How the elements are linked:
from | * ~ $ § ^ &
Z605 | Z18 Z767 Z898 Z869 Z417 Z676
Z139 | Z898 Z605 Z439 Z474 Z578 Z18
Z819 | Z243 Z904 Z212 Z258 Z516 Z339
Z431 | Z532 Z450 Z251 Z819 Z553 Z183
Z490 | Z703 Z817 Z435 Z450 Z745 Z766
Z575 | Z869 Z986 Z474 Z133 Z379 Z439
Z743 | Z333 Z404 Z87 Z318 Z88 Z518
Z448 | Z88 Z133 Z69 Z493 Z518 Z415
Z438 | Z46 Z445 Z553 Z959 Z548 Z490
Z904 | Z339 Z251 Z243 Z169 Z431 Z221
Z791 | Z516 Z959 Z81 Z209 Z339 Z431
Z209 | Z423 Z777 Z839 Z18 Z228 Z819
Z83 | Z38 Z311 Z683 Z406 Z995 Z396
Z925 | Z417 Z172 Z578 Z379 Z676 Z609
Z995 | Z261 Z318 Z311 Z786 Z67 Z272
Z435 | Z848 Z703 Z548 Z532 Z817 Z806
Z686 | Z450 Z553 Z431 Z81 Z438 Z12
Z665 | Z130 Z87 Z272 Z311 Z743 Z448
Z87 | Z448 Z333 Z130 Z261 Z404 Z133
Z69 | Z404 Z88 Z743 Z67 Z133 Z76
Z339 | Z686 Z221 Z959 Z228 Z532 Z553
Z261 | Z493 Z272 Z396 Z683 Z665 Z926
Z333 | Z133 Z518 Z448 Z272 Z76 Z223
Z356 | Z986 Z379 Z575 Z518 Z77 Z139
Z183 | Z445 Z548 Z438 Z339 Z435 Z701
Z616 | Z786 Z990 Z769 Z703 Z775 Z83
Z88 | Z76 Z415 Z404 Z434 Z223 Z315
Z578 | Z767 Z417 Z605 Z986 Z172 Z66
Z439 | Z347 Z898 Z77 Z530 Z605 Z925
Z38 | Z520 Z396 Z476 Z501 Z261 Z67
Z766 | Z406 Z769 Z806 Z548 Z616 Z892
Z530 | Z356 Z296 Z315 Z404 Z869 Z379
Z238 | Z616 Z501 Z887 Z490 Z892 Z990
Z221 | Z553 Z438 Z686 Z791 Z183 Z46
Z172 | Z609 Z258 Z417 Z173 Z839 Z504
Z311 | Z396 Z261 Z38 Z892 Z318 Z493
Z272 | Z926 Z130 Z493 Z38 Z87 Z69
Z769 | Z892 Z786 Z406 Z848 Z990 Z683
Z553 | Z12 Z46 Z450 Z516 Z445 Z435
Z415 | Z315 Z530 Z76 Z743 Z474 Z356
Z660 | Z311 Z995 Z83 Z769 Z520 Z261
Z445 | Z490 Z701 Z46 Z686 Z848 Z817
Z887 | Z769 Z616 Z766 Z435 Z501 Z786
Z516 | Z251 Z431 Z904 Z423 Z686 Z532
Z986 | Z439 Z139 Z869 Z223 Z173 Z898
Z12 | Z548 Z435 Z183 Z251 Z490 Z848
Z66 | Z839 Z209 Z676 Z898 Z504 Z423
Z173 | Z605 Z578 Z139 Z575 Z925 Z767
Z406 | Z501 Z892 Z238 Z701 Z786 Z775
Z318 | Z272 Z665 Z261 Z83 Z434 Z130
Z767 | Z676 Z66 Z18 Z439 Z609 Z839
Z228 | Z81 Z791 Z777 Z66 Z243 Z516
Z130 | Z69 Z448 Z926 Z396 Z333 Z88
Z396 | Z67 Z493 Z520 Z775 Z272 Z434
Z839 | Z169 Z423 Z258 Z925 Z777 Z212
Z898 | Z925 Z18 Z347 Z296 Z767 Z172
Z474 | Z296 Z869 Z530 Z88 Z986 Z77
Z745 | Z887 Z238 Z817 Z46 Z406 Z616
Z133 | Z415 Z223 Z88 Z926 Z714 Z530
Z243 | Z959 Z339 Z791 Z504 Z251 Z686
Z869 | Z77 Z439 Z296 Z415 Z139 Z347
Z423 | Z212 Z819 Z169 Z172 Z81 Z243
Z817 | Z766 Z887 Z703 Z12 Z238 Z769
Z251 | Z221 Z532 Z339 Z212 Z450 Z438
Z501 | Z990 Z775 Z616 Z817 Z683 Z660
Z379 | Z139 Z173 Z986 Z714 Z347 Z605
Z296 | Z379 Z77 Z356 Z76 Z439 Z173
Z476 | Z995 Z520 Z660 Z616 Z396 Z318
Z775 | Z660 Z476 Z990 Z887 Z38 Z995
Z777 | Z819 Z81 Z423 Z676 Z791 Z904
Z212 | Z791 Z243 Z228 Z609 Z904 Z959
Z258 | Z504 Z169 Z609 Z578 Z423 Z228
Z315 | Z575 Z356 Z714 Z333 Z296 Z986
Z609 | Z209 Z504 Z66 Z605 Z169 Z777
Z926 | Z743 Z69 Z434 Z520 Z448 Z404
Z76 | Z714 Z315 Z518 Z87 Z530 Z575
Z169 | Z228 Z212 Z504 Z417 Z819 Z791
Z493 | Z434 Z926 Z67 Z476 Z130 Z743
Z404 | Z518 Z76 Z333 Z665 Z415 Z714
Z714 | Z474 Z575 Z223 Z448 Z356 Z869
Z450 | Z183 Z12 Z532 Z904 Z46 Z548
Z77 | Z173 Z347 Z379 Z315 Z898 Z578
Z67 | Z665 Z434 Z318 Z660 Z926 Z87
Z347 | Z578 Z925 Z173 Z356 Z18 Z417
Z990 | Z83 Z660 Z786 Z766 Z476 Z311
Z806 | Z238 Z406 Z745 Z445 Z769 Z501
Z786 | Z683 Z83 Z892 Z806 Z660 Z38
Z683 | Z476 Z38 Z775 Z238 Z311 Z520
Z434 | Z87 Z743 Z665 Z995 Z69 Z333
Z848 | Z745 Z806 Z701 Z438 Z766 Z238
Z548 | Z701 Z848 Z445 Z221 Z703 Z745
Z701 | Z817 Z745 Z490 Z553 Z806 Z887
Z518 | Z223 Z714 Z133 Z130 Z315 Z474
Z81 | Z904 Z516 Z819 Z839 Z959 Z251
Z46 | Z435 Z490 Z12 Z431 Z701 Z703
Z676 | Z258 Z839 Z172 Z347 Z209 Z169
Z959 | Z431 Z686 Z516 Z777 Z221 Z450
Z417 | Z66 Z609 Z767 Z139 Z258 Z209
Z703 | Z806 Z766 Z848 Z183 Z887 Z406
Z532 | Z438 Z183 Z221 Z243 Z12 Z445
Z520 | Z318 Z67 Z995 Z990 Z493 Z665
Z504 | Z777 Z228 Z209 Z767 Z212 Z81
Z892 | Z775 Z683 Z501 Z745 Z83 Z476
Z18 | Z172 Z676 Z925 Z77 Z66 Z258
Z223 | Z530 Z474 Z415 Z69 Z575 Z296

The rows follow the links: the fewer symbols apart two elements are, the more alike their rows tend to be.

Known rows, each with its element:
-61 46 115 -5 -41 23 -27 58 46 -23 65 -16 65 23 -67 -1 5 3 -34 22 21 64 -85 11 74 -25 -16 -107 17 37 -55 -98 -39 23 -8 -44 14 -23 -72 59 -18 -44 39 -5 26 -53 29 20 -18 -9 26 23 7 -13 4 -9 10 56 -68 2 23 -43 -38; element Z530
36 24 134 24 -47 2 20 38 -22 -78 23 -38 -11 -60 -50 10 47 -19 20 48 24 94 -92 59 7 -50 -12 3 25 2 4 -26 -61 -16 11 -42 44 -33 -9 49 56 -41 13 -5 -24 16 27 33 -2 -61 -32 38 -12 -51 -62 -50 16 65 68 31 -37 -77 -26; element Z986
10 3 85 66 -37 -24 -15 31 -1 -17 22 13 89 15 14 3 9 27 32 8 18 23 -57 33 42 14 90 -38 6 -8 -6 10 -36 -7 80 -33 15 -44 39 -4 -6 -12 62 -54 -29 -116 77 132 -46 38 38 51 -28 -86 8 24 -25 10 -41 -10 -1 -62 12; element Z272
26 -48 -108 27 41 -26 55 -67 -49 55 37 105 -8 17 -50 -58 -1 -2 -7 -56 -43 -49 73 2 22 42 79 36 4 23 23 21 11 14 -55 -34 -44 -11 0 6 -59 11 8 -52 -65 25 -17 51 3 17 32 29 -31 38 -46 61 31 -22 -21 -29 96 9 56; element Z83
91 -58 14 -5 2 11 18 20 -40 -25 -46 -66 -78 -49 -17 38 -31 -33 32 24 15 28 -3 8 -35 -5 -49 60 19 24 25 -10 8 -11 -2 35 -14 32 -35 1 48 -8 -46 38 6 84 -50 -74 2 -93 -68 -56 -11 43 -45 -64 3 16 133 51 -68 20 -1; element Z228
66 -95 -88 18 43 -56 25 -59 -33 51 3 9 -73 -3 -27 -30 -71 5 7 -20 -37 -41 62 -32 -37 51 30 71 38 43 32 25 21 -18 -42 -6 -59 52 -31 -37 -5 -21 -35 -38 -5 10 -72 -79 -41 -39 -50 4 -20 26 -6 -26 18 -26 95 47 40 53 43; element Z46
20 25 74 61 -39 -20 13 0 -17 -37 19 22 58 -16 12 -20 44 14 31 19 6 26 -52 55 14 -7 93 -3 -4 -32 17 44 -52 -17 59 -48 34 -51 70 6 9 -13 51 -58 -46 -83 65 136 -23 40 34 62 -28 -95 -17 19 -10 7 -18 -16 2 -78 7; element Z434
-44 27 -40 -52 16 13 -55 14 48 9 -78 -65 -10 20 107 41 -19 11 -8 8 9 -41 28 -50 -61 -8 -63 -3 -25 -41 -1 33 56 -9 36 75 17 43 34 -61 23 38 -22 57 73 -7 -6 -91 7 44 -18 -52 42 3 93 -11 -36 -45 -21 2 -72 65 -17; element Z339
4 -45 15 33 -9 14 -24 50 -6 47 33 38 97 57 -22 1 -59 21 18 -33 19 -18 -10 -11 91 51 80 -83 -2 41 -32 -50 28 26 40 9 -51 -37 -38 -2 -58 -1 55 -27 -21 -83 41 109 -25 17 65 -19 -38 27 -6 62 -28 -7 -88 -21 34 7 14; element Z396
37 37 58 -9 -26 46 40 31 -37 -81 -24 -15 -50 -73 -18 20 83 -49 13 33 20 65 -29 61 -12 -65 -56 42 -8 -26 12 -2 -35 4 -3 -4 53 -29 18 58 54 18 -12 44 -40 110 13 37 62 -62 -19 -10 -7 11 -83 -30 9 46 64 -8 -55 -58 -26; element Z139
13 -25 57 52 -28 1 -34 52 0 27 30 23 108 46 -2 9 -35 25 19 -6 26 2 -41 5 82 43 85 -78 -4 19 -27 -34 7 7 64 0 -28 -35 -3 -7 -34 -14 67 -31 -26 -117 64 115 -37 29 59 2 -40 -22 10 47 -37 4 -81 -15 17 -20 11; element Z318
-13 54 -26 -2 4 35 62 -27 -36 -30 29 95 1 -26 -47 -35 100 -33 -21 -23 -6 8 23 56 28 -33 6 25 -23 -28 1 12 -30 27 -51 -47 34 -61 40 63 -24 24 5 -1 -70 83 26 96 69 18 41 41 -10 15 -85 58 37 23 -52 -62 54 -56 -3; element Z333
9 18 79 66 -42 -27 3 16 -4 -26 20 10 76 -5 13 -3 32 19 36 17 23 29 -56 47 29 5 92 -28 -2 -23 6 26 -39 -14 69 -44 27 -52 52 0 7 -11 54 -53 -35 -103 75 132 -37 35 39 57 -22 -95 -5 24 -13 16 -28 -5 -5 -71 8; element Z665
5 -4 63 -21 -20 -32 -14 -6 25 -28 23 -78 -61 -29 -47 0 -22 -3 -11 44 -11 56 -53 -10 -39 -24 -59 11 47 28 4 -40 -26 -25 -29 -32 1 46 -67 10 45 -60 -27 -7 52 7 -46 -137 -39 -66 -78 23 25 -26 25 -95 29 40 98 67 -12 2 -20; element Z209
-53 80 6 -74 -1 79 8 38 19 -43 -30 -9 -30 -11 6 30 73 -35 -35 4 17 20 1 10 -4 -65 -122 -18 -40 -32 -26 -24 12 33 -32 37 55 -13 -5 55 13 49 -29 92 17 124 5 -25 87 -10 3 -47 42 55 -29 4 4 23 -40 -39 -45 -1 -49; element Z578
-28 77 10 -64 -5 79 20 42 -7 -53 -39 -7 -31 -24 2 33 76 -38 -24 11 18 26 -4 23 -3 -75 -115 -1 -33 -35 -15 -17 11 27 -31 34 55 -21 9 52 14 42 -25 93 4 128 0 -2 92 -20 2 -50 30 59 -46 6 7 30 -15 -35 -52 -10 -42; element Z605
94 -64 10 -6 7 24 11 28 -43 -15 -62 -65 -76 -46 0 43 -27 -33 34 22 15 18 7 0 -32 -13 -51 54 8 10 27 -3 21 -3 0 51 -8 31 -26 -3 48 8 -43 51 -4 86 -42 -56 9 -86 -54 -68 -6 61 -38 -53 -8 4 126 40 -74 32 -4; element Z212
47 22 119 16 -47 10 25 40 -30 -87 13 -33 -22 -57 -53 14 57 -29 21 49 20 86 -76 64 3 -54 -21 28 19 -8 9 -12 -62 -12 18 -34 49 -28 3 51 57 -16 8 6 -32 41 20 43 15 -62 -31 23 -6 -42 -67 -47 14 60 75 18 -40 -77 -26; element Z379
49 27 101 10 -33 22 33 30 -38 -85 -1 -34 -32 -73 -39 22 67 -32 16 44 20 81 -67 65 -9 -56 -26 34 8 -18 11 -9 -51 -10 9 -21 56 -28 14 52 54 -15 -2 13 -38 62 19 43 34 -66 -23 12 -18 -24 -77 -43 14 62 77 11 -45 -74 -26; element Z77
-39 54 -29 -24 10 54 56 -9 -20 -14 35 96 9 -4 -51 -33 80 -33 -42 -28 -3 -1 25 35 48 -33 -18 -15 -22 -6 -17 -19 -16 41 -67 -29 32 -62 6 71 -37 26 9 17 -55 87 14 78 78 14 59 16 -6 54 -73 60 35 27 -83 -70 65 -36 -8; element Z88

Each walk starts at a row. The symbols on each line, taken left to right, move it on to the next element.
Each answer is a row, close to the row of the element it stands for.
new walk
27 25 147 20 -54 6 10 43 -9 -72 30 -47 5 -56 -50 9 30 -11 20 53 18 97 -102 56 16 -45 -7 -10 34 15 -3 -40 -66 -10 17 -44 42 -28 -19 41 43 -38 21 -10 -11 -7 24 32 -15 -54 -27 43 -7 -54 -44 -52 10 63 49 29 -27 -76 -31
~ ^ & $ * § ^ * § -9 58 12 -55 -7 77 30 37 -11 -61 -41 -8 -37 -46 0 35 82 -53 -15 13 19 36 -3 40 -6 -75 -103 21 -31 -33 -11 -16 -3 26 -25 25 62 -27 10 56 26 41 -26 83 -12 136 8 9 94 -32 -8 -47 18 50 -59 2 5 30 0 -34 -57 -17 -42
$ § $ ~ $ $ § -71 57 17 -35 -5 58 10 20 13 3 50 64 44 27 -60 -20 42 -16 -58 -21 8 22 -5 11 77 -26 -36 -76 -8 17 -55 -78 0 50 -60 -13 11 -49 -46 72 -50 11 21 20 -15 44 22 40 57 13 56 -6 8 64 -40 55 23 32 -116 -51 62 -23 -27
new walk
16 -55 -4 40 7 16 -16 38 -15 59 32 56 87 59 -32 -2 -53 9 10 -39 13 -23 13 -16 100 53 76 -74 -5 45 -31 -52 28 31 13 12 -54 -32 -40 5 -64 -1 48 -16 -37 -68 28 103 -14 16 66 -27 -43 47 -16 71 -18 -11 -87 -27 41 14 21
~ * * $ & ^ § 11 42 10 28 -11 -4 66 -33 -38 -48 20 69 6 -52 -21 -34 102 -14 6 1 -4 19 -7 73 1 -30 51 42 -17 -40 29 53 -55 -4 -5 -62 47 -57 77 41 6 14 17 -27 -78 26 46 124 38 22 34 73 -21 -49 -73 35 21 24 -8 -36 31 -80 14
~ § ^ § $ ^ ^ & -55 59 0 -30 3 64 29 15 2 -2 54 76 31 20 -70 -22 52 -28 -50 -26 3 9 12 15 69 -26 -34 -55 -17 8 -50 -58 -2 49 -69 -17 16 -50 -34 76 -52 18 18 24 -33 61 14 55 62 10 54 1 3 63 -51 61 25 33 -106 -56 60 -24 -18
new walk
1 48 -4 24 -11 8 65 -31 -44 -46 26 79 -1 -41 -28 -37 99 -20 -4 -10 -10 11 3 69 7 -32 35 45 -18 -40 21 40 -50 2 -19 -58 46 -62 67 43 -2 21 10 -27 -79 53 35 112 49 19 33 58 -23 -31 -82 41 31 22 -20 -45 38 -76 9
$ & & § ~ -74 56 33 -42 -5 58 -8 40 23 -1 66 48 55 35 -65 -8 26 -16 -58 -15 10 20 -16 8 81 -28 -39 -95 -5 24 -63 -84 -7 52 -50 -16 10 -48 -68 69 -56 -2 25 21 -1 18 22 32 40 5 54 -6 7 53 -25 44 19 37 -123 -48 54 -16 -29
§ ~ * § & * * § ~ -54 55 -20 -29 12 55 37 1 -9 -8 49 89 21 14 -60 -25 75 -25 -50 -27 0 6 20 28 64 -28 -26 -35 -24 -6 -32 -41 -5 44 -68 -23 15 -59 -14 71 -48 26 8 17 -42 82 15 68 71 14 54 1 -2 65 -70 64 27 26 -100 -65 64 -27 -12
new walk
-73 52 77 -22 -22 46 -22 51 46 -7 69 16 69 40 -62 -5 4 -3 -43 -7 22 45 -57 1 81 -20 -33 -112 3 36 -68 -100 -15 43 -31 -28 7 -36 -77 58 -39 -28 36 10 19 -21 27 20 15 -2 41 4 14 21 -4 21 10 50 -106 -23 41 -23 -37
§ & ^ ~ * § $ ^ -1 31 145 10 -52 2 -8 51 14 -57 51 -39 37 -17 -60 3 16 -1 -3 47 22 86 -108 36 41 -33 -9 -59 34 28 -31 -64 -62 -2 15 -47 28 -23 -46 50 21 -61 31 -24 9 -46 31 18 -29 -37 -19 38 -1 -46 -15 -45 12 65 6 26 -11 -67 -33
~ & § * * & & -18 8 66 -23 -25 -33 -17 -5 38 -30 35 -76 -50 -16 -37 -2 -30 4 -26 41 -11 58 -60 -18 -33 -21 -64 -15 54 29 -3 -44 -35 -19 -29 -35 5 46 -69 7 36 -59 -30 -1 65 -9 -49 -144 -42 -43 -70 33 32 -28 35 -94 34 45 71 59 -8 -4 -28
new walk
-100 94 23 -85 0 57 -35 23 64 -25 -11 -31 -12 12 15 21 42 -14 -61 16 13 17 -12 -25 -6 -56 -131 -47 -20 -20 -44 -55 13 19 -45 24 44 2 -29 34 1 17 -21 66 68 62 -9 -89 48 9 -2 -34 56 42 36 -19 6 17 -67 -21 -24 15 -57
~ & * ^ ~ § * 51 -38 -29 -32 13 42 -21 50 -24 -8 -87 -56 -47 -16 61 65 -17 -22 30 6 25 -11 29 -13 -27 -8 -69 42 -27 -20 13 14 52 -1 28 90 -6 26 2 -16 33 42 -40 84 17 83 -21 -45 34 -46 -35 -109 9 68 -9 -24 -36 -19 64 9 -102 54 -12
$ $ § § § ~ & * & 34 -25 56 -12 -11 -25 -5 -3 8 -29 12 -74 -73 -42 -44 4 -32 -14 -4 44 -2 56 -46 -5 -39 -23 -54 25 50 36 16 -30 -30 -27 -24 -22 3 45 -63 6 54 -56 -40 -9 37 18 -57 -124 -36 -71 -77 13 10 -12 8 -96 21 38 118 72 -22 1 -15
new walk
16 -64 -49 28 21 18 8 10 -31 67 37 77 53 54 -52 -18 -47 -1 -1 -58 -6 -39 47 -7 85 57 71 -44 0 46 -24 -42 30 38 -19 3 -68 -33 -39 18 -69 1 31 -27 -47 -24 7 83 -8 4 67 -25 -40 68 -41 72 -5 -14 -72 -29 69 21 28
^ & § * § ~ ^ 8 -15 70 61 -32 -6 -23 39 7 14 32 11 104 35 0 -1 -25 23 26 3 23 5 -46 13 66 38 88 -70 -2 15 -16 -18 -14 -5 75 -5 -18 -37 14 -9 -25 -12 64 -39 -18 -120 70 124 -41 33 56 17 -34 -48 16 45 -30 3 -65 -7 5 -31 9
§ ~ * ~ ^ § * 5 -2 78 65 -39 -15 -21 42 4 -5 24 10 102 22 1 3 -7 34 30 6 26 13 -56 25 56 30 95 -57 -10 -3 -17 -3 -19 -7 70 -19 0 -43 25 -6 -11 -9 61 -49 -27 -128 68 126 -40 39 45 30 -30 -70 14 35 -32 4 -58 -9 -1 -42 11
new walk
-68 46 97 -11 -35 37 -28 54 45 -13 72 -1 67 28 -64 -9 -5 1 -36 11 13 58 -66 5 79 -13 -27 -104 16 37 -62 -106 -27 28 -19 -30 6 -30 -76 56 -26 -36 39 2 27 -38 24 16 -2 -3 32 13 10 4 -2 4 9 47 -90 -5 34 -35 -38
^ ~ & ~ $ * * -53 29 67 -35 -17 -27 -27 -7 53 -19 31 -75 -38 -5 -24 -5 -18 4 -32 43 -9 50 -62 -19 -22 -31 -72 -27 48 25 -16 -49 -32 -18 -36 -31 13 44 -70 7 27 -65 -22 -3 75 -17 -47 -145 -40 -31 -59 32 44 -29 50 -92 25 42 41 53 -3 2 -34
$ & ~ § $ § & $ -103 77 44 -67 -14 15 -47 5 82 -12 25 -58 -8 13 -1 6 -2 1 -57 23 -2 30 -42 -34 -12 -47 -106 -56 13 10 -40 -58 -8 7 -43 -8 32 29 -65 23 5 -34 -21 31 89 -1 -24 -134 8 8 -29 8 60 -6 75 -53 21 29 -33 16 -2 15 -48
